Look-ups in named tables: a row name and a column name give one cell, copied from the table.

porode =
        benuze   guga    fel   fadi
mupek      -63   1916   3339    902
luv      -8610  -6399   3030  -4943
kelap     2042    690  -5651   3735
dise      2183   -294  -5354   6218
pes      -9625  -6092   3239  -4868
porako      70  -1398  -4994   5205

benuze of mupek = -63
guga of dise = -294
fel of kelap = -5651
fadi of pes = -4868
benuze of kelap = 2042
fel of pes = 3239
guga of porako = -1398
fel of mupek = 3339
guga of pes = -6092
fadi of kelap = 3735
fadi of mupek = 902
benuze of porako = 70
guga of mupek = 1916
benuze of dise = 2183
guga of luv = -6399
fel of porako = -4994
Row with the largest guga: mupek

Table nol
	kapozo	kefu
roli	80	116
tebino	91	103
luviles	63	94
dozevu	100	72
norek	100	59
nima	103	57
gar	88	159
dev	95	76
gem	107	109
mavas	88	192

norek, kefu -> 59
nima, kapozo -> 103
tebino, kapozo -> 91
roli, kapozo -> 80
dozevu, kefu -> 72
nima, kefu -> 57
gem, kapozo -> 107
mavas, kapozo -> 88
roli, kefu -> 116
luviles, kefu -> 94
norek, kapozo -> 100
mavas, kefu -> 192
dev, kapozo -> 95

riv =
|  | sibuna | kuz | pepu | tizo | dolob | purikit |
|---|---|---|---|---|---|---|
| kilez | -117 | 682 | 221 | -267 | 65 | -80 |
| bonamus | 99 | 148 | 106 | 28 | 72 | 141 |
| bafe | -63 | -182 | -212 | -313 | 190 | 40 |
| zes | -33 | -373 | -62 | -111 | 140 | -138 |
| boso | -135 | 776 | 18 | -581 | 206 | -588 |
| silef | -178 | 238 | 88 | -5 | -68 | 198 |
| vavunof | -106 | 583 | 249 | -210 | 53 | 35 |
| vus | 176 | -60 | 132 | 67 | 123 | 81 |
| kob | 632 | 407 | -169 | 393 | 89 | 199 |
| gos | -109 | -129 | -75 | 14 | 2 | -216 |
| bami | 896 | 205 | 576 | 407 | 307 | 478 |

What is the tizo of vavunof in riv? -210
What is the sibuna of bonamus in riv? 99
What is the pepu of kob in riv? -169
What is the kuz of bafe in riv? -182
What is the dolob of gos in riv? 2
What is the pepu of gos in riv? -75
What is the purikit of kob in riv? 199
What is the pepu of kilez in riv? 221

mutirur:
,bemip,vug,diropo,dul,ras,vepa,ravalog
mem,5.75,6.32,5.83,5.56,6.10,6.66,6.43
tufen,5.09,9.64,7.34,4.56,6.02,5.82,8.20
dasasa,6.12,6.59,5.52,7.58,5.15,6.10,4.78
vin,4.82,2.07,4.80,6.60,5.62,3.12,4.73
diviro,7.97,7.83,3.10,8.63,5.16,5.45,4.17
zerido,6.05,3.57,5.52,4.94,6.95,5.57,6.49
kedazad,5.61,7.96,6.55,4.97,6.22,5.68,7.47
kazo,4.00,7.60,8.04,6.48,4.71,7.40,5.84
famida,6.02,5.92,6.43,5.73,6.27,6.03,6.36
bakud,6.28,5.38,6.24,5.57,6.54,6.21,6.37

tufen, dul -> 4.56
kedazad, ras -> 6.22
diviro, dul -> 8.63
kazo, bemip -> 4.00
zerido, ravalog -> 6.49
tufen, diropo -> 7.34
vin, dul -> 6.60
famida, ras -> 6.27
zerido, vug -> 3.57
kedazad, vug -> 7.96
dasasa, vug -> 6.59
vin, vug -> 2.07
diviro, ras -> 5.16
famida, bemip -> 6.02
zerido, bemip -> 6.05
Which row has the largest bemip? diviro

pez
        ledibog  zavud  turada  vurera
silame     4947   5923    5312    6193
mev        5337   4397    4543    4881
vis        5494   3961    5611    7027
pef        5441   6825    5915    4976
gug        6021   2413    3148    9945
bipopi     5514   3417    9882    4684
lotid      5049   6022    4031    6769
vapup      4462   5588    6486    5864
revok      4269   5203    5587    7505

silame, vurera: 6193
pef, turada: 5915
silame, zavud: 5923
lotid, ledibog: 5049
lotid, vurera: 6769
vis, zavud: 3961
vapup, ledibog: 4462
bipopi, zavud: 3417
bipopi, vurera: 4684
mev, ledibog: 5337
silame, ledibog: 4947
pef, zavud: 6825
silame, turada: 5312
revok, turada: 5587
gug, vurera: 9945
bipopi, turada: 9882
pef, ledibog: 5441
mev, vurera: 4881
Row with the largest vurera: gug

rup
cols = resi, ras, rek, zus, lut, sasusu, farazub
galofid: [0.39, -0.64, 0.41, -0.16, 0.34, -0.53, 0.03]
sako: [-0.64, -0.49, -0.58, -0.43, -0.15, -0.90, 0.10]
ref: [-0.04, 0.48, -0.27, 0.65, -0.53, -0.52, -0.56]

rek of ref is -0.27
ras of sako is -0.49
lut of sako is -0.15
lut of galofid is 0.34
resi of sako is -0.64
sasusu of galofid is -0.53
zus of galofid is -0.16
zus of sako is -0.43
Which row has the largest sasusu? ref

fugu =
         bofuro  dok
fumufot     186  180
ros         198   49
fafunak      86   88

bofuro of fumufot = 186
dok of fafunak = 88
dok of ros = 49
dok of fumufot = 180
bofuro of ros = 198
bofuro of fafunak = 86

bekov.csv
,ril,fus,leg,ral,zupiper,til,sumu
gopeno,56009,40183,50151,38801,36027,54441,57460
gosaba,78346,44088,60824,56681,55820,46739,52894
lub,78121,65619,43938,48468,47608,56854,81897
kozopar,20848,70761,61922,68541,66518,53879,73101

gosaba, til: 46739
kozopar, ral: 68541
gopeno, ril: 56009
lub, zupiper: 47608
kozopar, zupiper: 66518
gopeno, fus: 40183
gosaba, fus: 44088
lub, ral: 48468
kozopar, fus: 70761
kozopar, ril: 20848
Which row has the largest til? lub

lin =
|  | pimipa | simeleg | gen | bezesog | sobazof | rez |
|---|---|---|---|---|---|---|
| gafa | -59.22 | -22.19 | -4.40 | 48.65 | 44.93 | 6.95 |
| nifa | 87.58 | 2.26 | -16.38 | -31.81 | 76.75 | 32.40 |
| dem | -32.49 | -41.92 | 53.27 | -21.41 | -58.55 | -38.18 |
| razu | -54.48 | 70.11 | 23.57 | 40.06 | 77.65 | -10.76 |

razu, simeleg -> 70.11
nifa, simeleg -> 2.26
nifa, rez -> 32.40
gafa, rez -> 6.95
gafa, gen -> -4.40
dem, sobazof -> -58.55
nifa, sobazof -> 76.75
razu, rez -> -10.76

zekofe
          ses  tifup  rulit  zene  rozonis  kepigiv   fub   fuz  sedalak
boti      -68   -395   -257  -918     -185     -436  -457  -938     -880
nonos    -526   -323   -621    73     -458     -316  -318   112      -44
nit      -522   -277   -131  -312     -425     -316  -291  -328     -288
dakerib  -199   -332   -525  -303     -203     -339  -437  -347     -319
zapuz     531   -312    332   -67      626     -320  -274   -35     -261
durabig   203   -281   -233   228      212     -291  -281   343     -196

nit, fub: -291
boti, zene: -918
boti, fuz: -938
dakerib, rulit: -525
zapuz, kepigiv: -320
nit, zene: -312
boti, sedalak: -880
nit, ses: -522
boti, kepigiv: -436
nit, rozonis: -425
nit, tifup: -277
nonos, rozonis: -458
nonos, fub: -318
zapuz, zene: -67
nonos, zene: 73
nonos, rulit: -621
dakerib, tifup: -332
boti, tifup: -395
Which row has the largest rozonis? zapuz

nulo
columns: sepasir, lilam, vipu, did, ges
migeli: [-5087, 851, -2140, -5241, 499]
fatoza: [-7911, -1329, -3676, -4429, -8683]
rom: [-2585, -5263, 937, 1527, -8013]
limitib: [-2307, 1604, 991, 532, -5632]
kidekiz: [-1307, -2592, -3255, -853, -8785]
rugilar: [-1787, -2127, -4654, -868, -7144]
paz: [-3353, -1776, -1498, 592, -7831]
ketinur: [-1472, 2546, -8696, -9009, 2070]
vedona: [525, -1164, -466, -3315, 996]
mov: [-2750, 4129, 2903, 680, -4927]
gani: [-1735, -3650, -2756, -412, -6694]
pinabi: [-2652, 123, -8392, -9588, 854]
bugofi: [-1580, 2528, -3012, -5250, 2538]
vikiku: [-6227, 5982, 2447, -1315, -8719]

What is the did of mov in nulo?
680
What is the lilam of limitib in nulo?
1604
What is the ges of migeli in nulo?
499
What is the lilam of bugofi in nulo?
2528
What is the did of vikiku in nulo?
-1315
What is the did of ketinur in nulo?
-9009
What is the lilam of rugilar in nulo?
-2127
What is the ges of pinabi in nulo?
854
Row with the largest sepasir: vedona

pove:
cols = pob, kob, zoki, keselog, segaze, kon
gel: [124, 147, 49, 109, 105, 182]
vekiz: [102, 94, 156, 119, 117, 72]
gikuduv: [97, 142, 118, 114, 113, 125]
liso: [126, 64, 140, 118, 123, 75]
sez: [117, 71, 147, 121, 124, 67]
gomuzad: [90, 127, 154, 117, 113, 93]
pubogal: [92, 58, 224, 128, 131, 2]
taf: [147, 112, 42, 104, 108, 167]
lim: [87, 200, 71, 103, 96, 186]
saduvis: [92, 165, 104, 111, 104, 142]
fezokim: [102, 176, 71, 109, 100, 177]
kapa: [77, 131, 175, 121, 117, 79]
rel: [102, 109, 148, 121, 116, 89]

gikuduv, pob => 97
gikuduv, segaze => 113
gikuduv, zoki => 118
rel, kob => 109
kapa, pob => 77
fezokim, zoki => 71
Which row has the largest keselog? pubogal

mopo =
,vef,mibip
nonad,607,67
gopeda,870,-223
gelupi,222,394
zur,-745,344
fupe,-676,431
vin,-311,507
foraneb,-636,455
revebov,-655,442
bol,-711,403
mogo,444,179

mibip of vin: 507
vef of nonad: 607
vef of gelupi: 222
mibip of nonad: 67
vef of revebov: -655
mibip of fupe: 431
mibip of bol: 403
mibip of foraneb: 455
vef of bol: -711
vef of gopeda: 870
vef of fupe: -676
vef of foraneb: -636
vef of mogo: 444
mibip of revebov: 442
mibip of mogo: 179
mibip of gopeda: -223
vef of zur: -745
mibip of gelupi: 394
mibip of zur: 344
vef of vin: -311

midu
cols = roniso, danapof, ribo, ruvugot, lila, gel, kag, tefot
muz: [42.95, -31.34, 25.38, 31.14, 10.62, 74.41, -30.31, -23.27]
dop: [21.99, -23.41, 19.82, 16.76, 11.64, 22.06, -21.32, -13.93]
lelado: [49.65, -28.40, 24.82, 32.06, 14.45, 66.73, -34.60, -25.51]
lefegak: [45.13, -20.59, 42.59, 36.45, 42.84, 18.20, -47.36, 71.95]
tivu: [71.49, -13.12, 24.35, 12.29, 14.60, 45.74, -51.41, -55.77]
lekude: [25.86, 6.71, 21.76, 2.10, 9.97, 18.21, 2.46, -14.94]
zed: [26.60, -8.56, 28.46, 34.97, 33.02, 18.71, -37.01, 32.97]
diniz: [68.88, -13.92, 24.21, 22.24, 14.51, 54.87, -47.46, -43.45]

diniz, kag -> -47.46
tivu, ribo -> 24.35
diniz, roniso -> 68.88
diniz, tefot -> -43.45
lelado, ribo -> 24.82
zed, roniso -> 26.60

